Here is a tiny trained network, its code and every weight. The questions are about switching its units off for an input and a class, where a switched-off unit gives its printed mean instead of its output.

import numpy as np


def w(rows, s, z=0):
    codes = np.array(rows[::2]) - 128.0
    scale = np.full(codes.shape[1], s)
    scale[-1] = z or s
    return codes * scale


def f(y):
    return np.maximum(y, 0)


def log_softmax(a):
    a = a - a.max(-1, keepdims=True)
    return a - np.log(np.exp(a).sum(-1, keepdims=True))


def net(x, mask):
    res = np.array(x, float).reshape(1, 8) / 4 @ E
    y = f(res @ A[0][:, :-1].T + A[0][:, -1])
    res = res + np.where(mask, y, B[0][:, -1]) @ B[0][:, :-1]
    return log_softmax(res[-1] @ U[:, :-1].T + U[:, -1])


A, B = {}, {}
E = w([
[91,144,125,107,97,35,94],'x0',
[208,154,66,105,143,187,147],'x1',
[99,156,130,84,137,115,96],'x2',
[113,192,90,90,146,60,254],'x3',
[169,108,154,144,153,151,103],'x4',
[102,115,139,79,100,139,153],'x5',
[86,145,156,163,102,134,120],'x6',
[114,191,129,90,103,96,103],'x7',
],0.0091)
A[0] = w([
[135,180,129,153,130,143,100,75],'neuron 0',
[113,174,41,147,59,103,31,114],'neuron 1',
[172,225,100,16,139,123,137,178],'neuron 2',
[87,135,188,128,146,88,73,234],'neuron 3',
[46,80,84,103,158,171,157,86],'neuron 4',
[97,79,149,227,133,130,121,2],'neuron 5',
[82,205,143,92,145,140,136,96],'neuron 6',
[187,130,118,196,133,225,34,139],'neuron 7',
[111,246,164,240,143,150,182,164],'neuron 8',
],0.014,0.0041)
B[0] = w([
[134,156,106,168,135,106,138,143],'neuron 0',
[125,157,166,127,128,33,139,181],'neuron 1',
[115,5,89,117,91,92,88,222],'neuron 2',
[156,193,141,178,141,105,94,202],'neuron 3',
[126,184,118,114,129,87,191,153],'neuron 4',
[144,79,84,64,129,156,145,179],'neuron 5',
[151,120,125,134,129,71,115,167],'neuron 6',
[126,124,137,185,143,219,34,248],'neuron 7',
[136,77,119,101,110,54,74,188],'neuron 8',
],0.016,0.015)
U = w([
[151,98,77,47,70,74,137,155],'0',
[154,191,168,142,114,120,98,252],'1',
[133,151,118,61,105,183,196,17],'2',
[167,118,107,122,130,252,108,196],'3',
],0.012,0.003)

Each question gives the input, the list of numbers given to net, and the class t.
The units are the neurons (one row each of A and B). Each row of codes is followed by its name. A weight is (code - 128) times the scale printed after its matrix; where a second scale follows, it is the last column's (A, B and U).
mask holds one flag per neuron, in row order. A switched-off neuron (its flag False) gives its mean, the last column of its row in B, instead of its output. The means were averaged over made-up inputs and are rounded, as every weight is.
A unit's drop is (log p(t) with every unit on - log p(t) with that unit switched off) / (log p(t) with every unit on - log p(t) with every unit switched off).
The circuit of an input: a set's keep is (log p(t) with only the set's units on - log p(t) with every unit switched off) / (log p(t) with every unit on - log p(t) with every unit switched off). Starting from all 9 units, units are removed one at a time, each time the one whose removal leaves the highest keep (on an exact tie, the one counted first), for as long as the keep stays at least 0.8.
units of the circuit, in order: the units of the circuit, biggest drop first
unit that matters most: the unit with the biggest drop
top k neurons: the k neurons with the biggest drops, biggest first
drop of u: that unit's drop, to one decimal
input [1,4,0,-8,-1,4,-4,8], class 1: unit that matters most : neuron 1
input [-1,-3,-7,2,7,0,2,1], class 0: top 3 neurons : neuron 7; neuron 8; neuron 3
input [8,-2,5,2,-5,-2,3,-5], class 1: top 2 neurons : neuron 2; neuron 3
input [8,-1,-1,2,7,-4,-2,-6], class 1: top 4 neurons : neuron 2; neuron 7; neuron 8; neuron 3
input [1,4,5,-4,-4,-7,-6,3], class 1: top 4 neurons : neuron 1; neuron 7; neuron 5; neuron 8
input [-6,-8,3,-3,4,8,-8,3], class 1: top 2 neurons : neuron 7; neuron 2
input [8,-6,-7,3,-6,-7,3,3], class 1: top 2 neurons : neuron 3; neuron 2
input [6,0,-2,0,-7,8,0,-8], class 2: top 2 neurons : neuron 2; neuron 8
input [-8,1,4,1,-8,-1,-1,-6], class 2: top 2 neurons : neuron 2; neuron 7
input [6,-3,-3,-1,-7,2,2,-3], class 1: top 3 neurons : neuron 2; neuron 3; neuron 8
input [5,-6,-8,-1,0,5,1,4], class 1: top 2 neurons : neuron 2; neuron 3
input [-1,-4,5,-4,-6,6,-8,-3], class 1: top 2 neurons : neuron 2; neuron 5
input [-6,-6,7,0,-5,-7,8,-2], class 0: drop of neuron 3 : -0.1
input [7,-5,7,2,-5,1,6,0], class 1: units of the circuit, in order : neuron 3
input [0,-7,1,-3,4,-3,5,-7], class 3: drop of neuron 5 : 0.4
input [0,-3,-8,2,-1,-7,1,1], class 0: drop of neuron 7 : 0.4
